Below are the code and all the weights of a small trained network. Each question names an input and a class and asks about switching units off, where a switched-off unit gives its printed mean instead of its output.

import numpy as np


def w(rows, s, z=0):
    codes = np.array(rows[::2]) - 128.0
    scale = np.full(codes.shape[1], s)
    scale[-1] = z or s
    return codes * scale


def f(y):
    return np.maximum(y, 0)


def log_softmax(a):
    a = a - a.max(-1, keepdims=True)
    return a - np.log(np.exp(a).sum(-1, keepdims=True))


def net(x, mask):
    res = np.array(x, float).reshape(1, 4) / 4 @ E
    y = f(res @ A[0][:, :-1].T + A[0][:, -1])
    res = res + np.where(mask, y, B[0][:, -1]) @ B[0][:, :-1]
    return log_softmax(res[-1] @ U[:, :-1].T + U[:, -1])


A, B = {}, {}
E = w([
[78,97,161,164,216,212,150],'x0',
[200,156,189,74,165,189,140],'x1',
[83,224,86,139,81,228,133],'x2',
[143,72,90,77,127,102,254],'x3',
],0.0099)
A[0] = w([
[95,175,127,179,127,153,67,184],'N1',
[111,139,54,104,43,118,134,253],'N2',
[177,48,142,65,123,103,177,118],'N3',
[64,88,123,176,183,128,149,155],'N4',
[140,85,102,80,106,78,178,174],'N5',
[161,114,188,146,108,72,86,209],'N6',
[118,115,99,136,82,10,98,204],'N7',
[180,129,188,107,132,169,152,221],'N8',
[141,98,178,128,221,158,151,251],'N9',
[113,150,110,110,133,184,170,120],'N10',
[111,100,116,98,99,92,199,159],'N11',
[111,50,132,127,176,80,181,220],'N12',
[117,96,141,82,149,149,190,134],'N13',
[141,87,98,138,106,54,130,210],'N14',
[115,159,85,116,78,145,120,169],'N15',
[62,144,141,170,149,186,109,201],'N16',
[135,160,74,60,79,136,155,173],'N17',
],0.011,0.0043)
B[0] = w([
[50,145,161,116,75,155,88,218],'N1',
[135,154,170,220,150,101,139,235],'N2',
[89,85,106,120,196,102,143,227],'N3',
[160,74,93,158,111,173,97,198],'N4',
[70,116,138,153,206,60,189,230],'N5',
[128,137,118,94,124,75,74,208],'N6',
[149,108,140,158,72,2,81,250],'N7',
[147,174,134,45,160,154,115,205],'N8',
[170,98,89,54,132,194,93,231],'N9',
[142,176,96,131,89,177,135,180],'N10',
[125,104,147,162,190,110,186,213],'N11',
[162,46,62,166,175,120,128,240],'N12',
[141,139,86,111,160,172,142,188],'N13',
[138,86,147,160,147,22,150,229],'N14',
[116,170,151,206,149,134,145,191],'N15',
[72,97,141,139,31,191,108,221],'N16',
[192,178,147,188,146,144,161,207],'N17',
],0.0094,0.011)
U = w([
[115,82,163,205,133,64,214,59],'0',
[161,34,42,142,117,198,103,127],'1',
[1,131,156,135,27,185,100,182],'2',
[169,251,149,186,106,180,164,161],'3',
[192,158,190,3,135,182,82,215],'4',
[149,102,124,123,85,28,34,171],'5',
[148,173,87,62,20,187,187,5],'6',
[144,75,71,96,218,119,221,84],'7',
],0.0072,0.003)

Each question gives the input, the list of numbers given to net, and the class t.
The units are the neurons (one row each of A and B). Each row of codes is followed by its name. A weight is (code - 128) times the scale printed after its matrix; where a second scale follows, it is the last column's (A, B and U).
mask holds one flag per neuron, in row order. A switched-off neuron (its flag False) gives its mean, the last column of its row in B, instead of its output. The means were averaged over made-up inputs and are rounded, as every weight is.
A unit's drop is (log p(t) with every unit on - log p(t) with that unit switched off) / (log p(t) with every unit on - log p(t) with every unit switched off).
The circuit of an input: a set's keep is (log p(t) with only the set's units on - log p(t) with every unit switched off) / (log p(t) with every unit on - log p(t) with every unit switched off). Starting from the 12 units with the biggest drops (on a tie, the unit counted first), units are removed one at a time, each time the one whose removal leaves the highest keep (on an exact tie, the one counted first), for as long as the keep stays at least 0.8.
circuit, biggest first: the units of the circuit, biggest drop first
most important unit: the unit with the biggest drop
k most important neurons: the k neurons with the biggest drops, biggest first
drop when u is switched off: that unit's drop, to one decimal
input [4,5,3,-4], class 2: most important unit : N16
input [-1,7,4,2], class 4: circuit, biggest first : N8, N5
input [5,-8,4,3], class 2: circuit, biggest first : N16, N14
input [7,-1,-5,2], class 1: circuit, biggest first : N4, N9
input [-1,-6,0,-7], class 2: 2 most important neurons : N1, N16
input [6,5,-1,4], class 1: circuit, biggest first : N9, N5
input [3,7,5,1], class 4: 2 most important neurons : N8, N9
input [6,1,-8,-8], class 1: 2 most important neurons : N4, N9
input [0,8,6,-1], class 4: 3 most important neurons : N8, N2, N5
input [-5,4,-6,5], class 7: drop when N3 is switched off : 0.2
input [-2,4,1,1], class 4: drop when N5 is switched off : 0.1
input [5,2,3,5], class 1: drop when N9 is switched off : 0.1
